Below is a small trained network, with its code and all its weights. Each question gives an input and a class and asks what happens when units are switched off, that is, made to give their printed mean instead of their output.

import numpy as np


def w(rows, s, z=0):
    codes = np.array(rows[::2]) - 128.0
    scale = np.full(codes.shape[1], s)
    scale[-1] = z or s
    return codes * scale


def norm(h):
    return h / np.sqrt((h * h).mean(-1, keepdims=True) + 1e-5)


def f(y):
    return y / 2 * (1 + np.tanh(0.7978845608 * (y + 0.044715 * y**3)))


def log_softmax(a):
    a = a - a.max(-1, keepdims=True)
    return a - np.log(np.exp(a).sum(-1, keepdims=True))


def net(x, mask):
    res = np.array(x, float).reshape(1, 3) / 4 @ E
    u = 0
    for l in range(2):
        y = f(norm(res) @ A[l][:, :-1].T + A[l][:, -1])
        res = res + np.where(mask[u : u + 12], y, B[l][:, -1]) @ B[l][:, :-1]
        u += 12
    return log_softmax(norm(res)[-1] @ U[:, :-1].T + U[:, -1])


A, B = {}, {}
E = w([
[138,55,205,133,42,224,201],'x0',
[132,136,59,5,220,167,181],'x1',
[255,229,179,161,201,182,144],'x2',
],0.0062)
A[0] = w([
[119,107,141,146,102,162,155,182],'0.n0',
[102,80,132,127,139,178,122,1],'0.n1',
[244,152,81,144,110,165,129,185],'0.n2',
[132,134,160,163,89,108,123,102],'0.n3',
[157,118,62,94,142,138,189,69],'0.n4',
[104,144,139,94,89,190,160,6],'0.n5',
[124,135,123,92,164,146,100,65],'0.n6',
[97,109,75,86,64,110,128,101],'0.n7',
[103,194,115,91,121,92,115,110],'0.n8',
[100,136,146,227,131,94,148,60],'0.n9',
[134,168,77,150,109,115,138,73],'0.n10',
[100,128,104,66,175,177,135,59],'0.n11',
],0.011,0.0016)
B[0] = w([
[164,165,79,91,115,109,57,209],'0.n0',
[146,138,149,93,103,119,137,158],'0.n1',
[63,84,153,113,125,169,66,239],'0.n2',
[151,115,124,52,180,22,229,207],'0.n3',
[97,115,132,197,107,77,179,219],'0.n4',
[167,167,67,137,72,117,126,190],'0.n5',
[100,133,76,255,76,187,107,159],'0.n6',
[77,116,198,140,191,207,51,255],'0.n7',
[172,144,129,91,52,158,115,187],'0.n8',
[141,29,46,209,145,145,148,224],'0.n9',
[151,126,72,84,66,173,151,138],'0.n10',
[102,149,194,170,109,85,183,241],'0.n11',
],0.0067,0.0044)
A[1] = w([
[164,162,62,131,80,114,140,160],'1.n0',
[171,105,188,68,71,132,198,114],'1.n1',
[48,160,99,63,177,169,240,52],'1.n2',
[150,197,75,107,182,103,100,39],'1.n3',
[181,70,56,14,254,122,119,190],'1.n4',
[91,184,102,83,183,125,224,38],'1.n5',
[234,168,171,185,225,180,160,116],'1.n6',
[142,91,104,194,120,101,220,217],'1.n7',
[72,159,116,70,156,164,220,18],'1.n8',
[74,188,60,170,171,21,50,105],'1.n9',
[68,136,141,212,55,123,96,253],'1.n10',
[131,98,195,156,173,13,168,121],'1.n11',
],0.0083,0.0026)
B[1] = w([
[101,150,139,96,76,170,122,148],'1.n0',
[203,165,61,78,135,120,108,179],'1.n1',
[162,86,88,184,151,95,65,174],'1.n2',
[157,124,105,83,132,94,132,145],'1.n3',
[84,215,171,178,59,242,116,149],'1.n4',
[185,106,88,210,132,118,120,149],'1.n5',
[43,30,155,95,133,72,122,197],'1.n6',
[150,176,72,182,154,109,113,223],'1.n7',
[146,54,114,170,81,2,87,152],'1.n8',
[196,74,152,78,84,133,188,221],'1.n9',
[164,184,137,113,178,147,126,253],'1.n10',
[100,173,122,180,147,127,110,180],'1.n11',
],0.0082,0.0066)
U = w([
[149,116,84,239,151,41,111,146],'0',
[42,60,187,81,161,123,80,189],'1',
[234,131,84,27,71,123,143,141],'2',
[87,251,142,177,125,222,102,163],'3',
[83,160,119,110,130,134,209,3],'4',
],0.014,0.0051)

Each question gives the input, the list of numbers given to net, and the class t.
The units are the neurons (one row each of A and B). Each row of codes is followed by its name. A weight is (code - 128) times the scale printed after its matrix; where a second scale follows, it is the last column's (A, B and U).
mask holds one flag per neuron, layer by layer. A switched-off neuron (its flag False) gives its mean, the last column of its row in B, instead of its output. The means were averaged over made-up inputs and are rounded, as every weight is.
A unit's drop is (log p(t) with every unit on - log p(t) with that unit switched off) / (log p(t) with every unit on - log p(t) with every unit switched off).
The circuit of an input: a set's keep is (log p(t) with only the set's units on - log p(t) with every unit switched off) / (log p(t) with every unit on - log p(t) with every unit switched off). Starting from the 12 units with the biggest drops (on a tie, the unit counted first), units are removed one at a time, each time the one whose removal leaves the highest keep (on an exact tie, the one counted first), for as long as the keep stays at least 0.8.
circuit, biggest first: the units of the circuit, biggest drop first
most important unit: the unit with the biggest drop
k most important neurons: the k neurons with the biggest drops, biggest first
top k neurons in layer l: the k neurons of layer l with the biggest drops, biggest first
drop of u: that unit's drop, to one decimal
input [-8,1,-6], class 2: 2 most important neurons -> [1.n9; 0.n2]
input [4,1,8], class 1: most important unit -> 1.n6
input [-5,2,5], class 1: 2 most important neurons -> [1.n6; 0.n0]
input [1,-5,-6], class 1: 2 most important neurons -> [0.n7; 0.n4]
input [-7,1,-7], class 1: top 2 neurons in layer 1 -> [1.n1; 1.n7]
input [8,-7,5], class 2: 4 most important neurons -> [1.n1; 0.n4; 0.n0; 0.n11]
input [-5,4,5], class 1: top 3 neurons in layer 0 -> [0.n0; 0.n3; 0.n5]
input [3,3,2], class 3: 2 most important neurons -> [0.n3; 0.n4]
input [5,-1,4], class 2: 2 most important neurons -> [0.n7; 1.n1]
input [2,3,2], class 3: 2 most important neurons -> [0.n3; 0.n2]
input [0,2,3], class 3: 2 most important neurons -> [0.n2; 0.n3]
input [-7,5,7], class 1: top 3 neurons in layer 0 -> [0.n0; 0.n5; 0.n2]
input [0,2,2], class 3: 2 most important neurons -> [0.n2; 0.n3]
input [-1,-1,6], class 1: most important neuron -> [1.n6]
input [-5,2,-5], class 1: top 3 neurons in layer 0 -> [0.n7; 0.n5; 0.n0]
input [3,1,1], class 3: top 3 neurons in layer 0 -> [0.n5; 0.n3; 0.n2]
input [5,-1,-4], class 2: top 2 neurons in layer 1 -> [1.n6; 1.n1]
input [-1,3,7], class 1: drop of 1.n6 -> 0.2
input [-6,-1,4], class 2: drop of 0.n8 -> 0.0
input [6,1,-5], class 2: circuit, biggest first -> [1.n1]
input [4,-2,-1], class 2: drop of 1.n1 -> 0.2
